[[216, 585, 322, 292], [562, 300, 798, 365], [538, 534, 218, 365]] => 798
[[14, 77, 31, 86, 14], [16, 82, 52, 90, 10]] => 52
[[-270, 164, -800, -498, 584, 501], [335, -501, 322, -403, 186, -419]] => 322
[[-424, 644, -944, -600, 268, 650, 268], [144, -404, -169, -277, -465, -330, -440]] => -169
[[239, 17, 119, 71, 28, 122], [154, 33, 6, 197, 19, 215]] => 6
[[10, 9, 12, 13], [29, 14, -37, -38], [13, 14, 7, 18]] => -37
[[836, 758, -560, 635, 756, 729], [565, 557, -967, 438, 443, 582], [-182, -343, 186, -357, -493, -298]] => -967
[[207, 111, 198, 77, 89, 129, 91], [126, 198, 148, 87, 67, 206, 33], [205, 123, 200, 82, 89, 141, 82]] => 148
[[88, 24, 73, 38, 87], [24, 7, 21, 69, 91]] => 21
[[-18, 29, -25, 0, 28], [19, -14, 18, -8, -19], [-4, -5, -5, -5, -5]] => 18
---
[-2.87  2.88 -7.42  0.37 -5.66 -3.02 -6.52] ==> -6.52
[ 1.45  0.91 -2.79 -4.80 -7.32 -6.68  2.78] ==> 2.78
[-5.78  3.73  3.91  6.56 -5.36 -0.67] ==> -0.67
[ 2.04  2.93  6.33  1.86  3.48 -7.70] ==> -7.70
[ 0.18 -6.91 -3.82 -2.45  0.03  6.91  0.72] ==> 0.72
[ 4.14  0.03  6.17 -6.65 -6.99] ==> -6.99
[ 0.00  0.82 -2.59 -8.05] ==> -8.05
[-4.12 -1.88 -2.48  2.28 -7.79 -3.03] ==> -3.03
---
[[-0.115  0.019 -0.005 -0.206  0.103  0.140]
 [ 0.044 -0.138  0.079 -0.192  0.037 -0.006]]	-0.206

[[-1.252  0.749  0.663 -0.449]
 [ 1.053  0.807 -0.349  1.801]]	-0.449

[[ 106.8   74.7    7.4   47.0]
 [ 160.9   36.7 -224.4  -70.8]
 [  90.5   86.2   77.0   82.4]]	47.0

[-0.097 -0.009  0.158  0.088]	0.088

[[-0.008  0.072  0.163 -0.138  0.191  0.086  0.114]
 [ 0.061  0.113  0.017  0.167  0.067  0.084 -0.004]]	-0.138

[[  2.2  -6.4  11.6 -18.4  -8.1   3.0]
 [  7.5  15.5   6.6  -2.0   5.6   8.2]]	-18.4

[[ 1.2  0.6  1.2 -2.0]
 [ 1.2 -2.0  1.0  0.6]
 [-2.1 -1.9 -2.2 -1.9]]	-2.0

[  30.5 -194.6    5.4  -24.9  192.1  145.1]	-24.9

[-0.3 -0.8  1.3 -0.3 -1.3]	-0.3
---
-0.04,-0.23,0.10,0.22,0.03,0.19,0.05
-0.23,0.08,0.13,-0.14,0.10,0.23,0.13
-0.11,0.09,0.21,0.17,-0.11,-0.10,-0.13
-> -0.14, 0.23

204.8,187.8,-80.9,70.6,84.7
48.0,161.2,-46.3,-65.6,-59.1
13.7,-128.9,-92.3,166.7,119.6
-> -46.3, 204.8

0.11,-0.24,-0.08,-0.01,-0.11,-0.08,-0.11
0.01,-0.21,-0.19,-0.23,-0.23,0.16,-0.19
-0.14,-0.07,-0.12,-0.09,-0.13,0.00,-0.08
-> -0.23, 0.16

69.862,7.132,-0.273,57.991,112.596
130.828,-54.901,-144.967,121.512,152.202
56.709,-1.228,-28.535,47.456,79.283
-> -144.967, 152.202

-0.089,-0.029,0.067,-0.061,-0.201,-0.027,-0.147
-0.092,-0.063,-0.246,-0.171,-0.116,-0.017,-0.173
-0.080,0.216,-0.200,-0.192,0.069,-0.015,0.090
-> -0.171, 0.216

43.9,90.9,63.5,-53.3,30.8
97.5,72.6,79.2,-40.0,73.7
136.7,-167.6,79.0,-7.3,96.0
-> 79.2, 136.7

0.143,-0.144,0.045,0.042,-0.104,0.061,0.010 -> 0.042, 0.143
---
2.93; -3.13; -7.04; -2.52; -0.46; 1.81 ans = -0.46
3.41; 3.93; 4.32; -6.20; -6.64 ans = -6.64
-1.29; 6.45; 2.62; 8.16; 0.62 ans = 0.62
-1.71; -0.65; -7.71; 3.99; 7.21; 5.12 ans = 7.21
3.61; -7.15; 2.22; 1.10; -5.87 ans = -5.87
4.76; 3.90; -4.53; -2.94; -8.39 ans = -8.39
---
[[ 7.34  1.07  7.51  2.72 -1.11  1.69 -0.48 -1.09 -1.17]
 [ 7.33 -1.27  7.16 -1.23  4.69 -1.25 -1.25  4.52 -1.19]
 [-1.08 -0.35 -1.10 -0.97  8.53 -0.59  1.16  8.07  1.66]
 [-1.27  4.95 -1.27  3.59  1.47  4.29  7.35  1.30  2.75]
 [-0.19  0.98 -0.24  0.90 -0.07  0.72  1.30 -0.04  7.25]
 [ 1.41  5.48  1.67  6.40 -1.00  5.87  4.41 -1.01 -1.17]
 [-1.14  0.50 -1.15 -0.37  6.40  0.16  2.28  6.01  1.84]
 [-1.01 -0.11 -1.05 -0.65  4.22 -0.41  1.10  4.04  6.50]
 [ 8.45  0.30  8.60  1.67 -0.84  0.85 -0.90 -0.82 -1.26]
 [ 4.13  5.60  4.52  7.57 -1.27  6.39  3.21 -1.27 -1.27]] 4.13

[[ 2.00  2.36  1.05 -2.06 -2.31 -4.62]
 [-5.80  2.85 -0.79  1.46  6.83  1.94]
 [ 1.82  1.32 -4.39 -2.11 -2.10  3.20]
 [ 3.39 -3.15  0.48 -1.95 -2.42  1.61]
 [ 0.64  0.39  0.58  2.66  2.23  0.50]] 0.64

[[-3.26  1.93 -5.36 -5.06  0.58 -5.07  2.00  4.60  0.61 -2.46  1.45 -1.43
  -3.28]
 [-2.61 -0.22 -3.73 -6.04  1.50 -6.74  3.93  5.11 -0.81 -0.44 -0.87 -1.95
   0.46]
 [-2.60  2.98 -1.13  0.23 -0.88 -0.83  0.24  1.98 -1.34 -4.70 -1.44 -2.47
  -4.69]
 [ 0.04 -3.42  3.18 -2.24  1.61 -4.51  4.72  2.41 -4.14  1.98 -6.49 -2.85
   6.22]
 [-0.52  3.16  2.29  5.39 -2.11  4.65 -2.85 -2.16 -1.07 -4.49 -1.29 -1.17
  -5.04]
 [-1.92 -1.59 -1.15 -5.19  1.75 -6.83  4.96  4.80 -2.63  0.33 -3.73 -2.87
   2.96]
 [-0.40  3.00 -1.37  2.72 -1.59  3.79 -3.47 -1.79  2.06 -2.69  3.38  1.19
  -5.27]
 [-2.18  3.38 -4.98 -1.55 -0.71 -0.39 -1.50  1.44  2.51 -3.09  4.35  0.51
  -5.97]
 [ 0.53 -3.08  6.21  1.06  0.82 -2.05  3.94  0.85 -5.70  0.85 -8.83 -3.65
   5.90]
 [-0.82 -2.85  0.49 -4.35  1.91 -6.09  4.97  3.74 -2.93  1.86 -4.47 -2.41
   5.05]
 [-1.20 -0.78  0.95 -1.75  0.71 -3.49  3.06  2.60 -2.83 -0.67 -4.17 -2.68
   1.72]
 [ 1.43  0.81  2.83  4.80 -1.36  5.08 -2.96 -3.56  0.20 -0.71  0.18  0.91
  -1.31]] 1.43

[[ 1.37  3.72  2.06  4.53  5.88 -4.43  5.81 -4.96 -1.07 -3.41 -4.62]
 [ 3.70  2.27  4.41  3.98  7.33 -6.45  6.90 -6.57  0.88 -5.47 -5.54]
 [ 0.31  1.51  0.57  1.57  1.49  0.64  1.56  0.53 -0.30  0.63  0.21]
 [ 2.59  0.67  2.96  1.69  3.68 -2.17  3.41 -2.01  1.26 -2.02 -1.59]
 [-1.44  6.83 -0.57  6.73  5.89 -3.95  6.31 -5.27 -4.28 -2.38 -5.60]
 [ 4.54  1.31  5.20  3.33  7.32 -6.55  6.77 -6.43  1.78 -5.75 -5.22]
 [ 5.31 -0.64  5.76  1.47  5.86 -5.08  5.16 -4.51  3.35 -4.84 -3.24]
 [ 2.78  1.08  3.21  2.18  4.44 -3.09  4.12 -3.01  1.20 -2.75 -2.45]
 [-3.42  2.36 -3.45  0.70 -2.83  6.05 -2.23  5.58 -2.44  5.56  4.01]] -3.42

[[-0.47  1.59 -2.61 -3.18 -0.34 -1.48 -0.18 -2.45  0.52  0.63  1.43 -0.41
  -2.88]
 [ 1.06  0.62 -2.77 -0.27  1.78 -0.02 -0.94  0.47  1.39 -1.95 -1.15  0.20
  -2.88]
 [ 0.45  4.07 -1.07 -1.69  0.04  0.15  0.66 -1.61  0.57  0.13  1.82  0.41
  -2.88]
 [ 1.37  1.52 -1.70 -0.32 -1.61 -1.27  0.37  2.65 -2.94  0.32  0.28 -0.13
  -2.88]
 [-0.58  0.06 -0.38 -0.50 -1.48  0.90  0.82  0.93  0.02 -0.63  1.55 -0.30
  -2.88]
 [ 2.16  1.13 -3.14  2.19  0.25 -0.42 -0.22  3.44 -1.65 -0.27 -0.94 -0.80
  -2.88]
 [-1.08  1.42  0.08 -0.08 -4.51  1.05  0.39  1.75  6.35  1.11  2.41 -0.55
  -2.88]
 [ 1.63  0.62 -0.59 -0.94  0.35  0.84 -0.72 -0.06 -1.77 -0.98  0.92  0.65
  -2.88]
 [ 2.28  0.84 -2.25  0.59 -1.70 -0.87  0.31  3.42 -2.71  0.42 -1.03  0.06
  -2.88]] 2.28

[[-3.43 -0.35 -1.37  4.98  0.89  4.74  3.41  2.36 -6.83  0.38]
 [-0.86 -1.63  5.34  3.33 -0.67  3.16 -3.89  2.14  5.70 -7.11]
 [ 1.36 -6.02  0.17 -3.95 -3.86  1.99  1.95  1.59  2.34  1.95]
 [ 1.94  2.35 -1.31  5.21 -4.22  0.15  7.40 -4.75  1.01 -2.90]
 [ 3.08 -0.37 -3.03  5.54 -3.10  2.27 -5.68  4.26 -2.69  2.74]
 [ 0.97  3.56  2.35 -4.20 -6.80  4.71  0.44  2.93 -0.17 -3.36]
 [ 1.09 -1.29  7.18  3.46 -2.15 -3.32  3.89  1.79 -3.25  5.31]
 [ 3.45 -1.15  4.32  1.28 -3.00  2.71 -2.86 -6.30 -5.39 -1.46]
 [-0.32 -3.43 -1.92  1.59 -0.50 -2.29  4.89  4.82  0.35 -5.79]
 [-2.52  3.13  3.49  1.30 -8.60 -6.39 -0.64  3.54  0.87 -0.58]
 [ 4.17  3.49 -0.72 -0.81  1.87 -5.70  1.40  2.56 -3.94 -4.46]
 [ 0.87  1.52 -2.33 -0.38 -1.59  1.16 -2.81  0.45 -2.29 -0.40]] 0.87
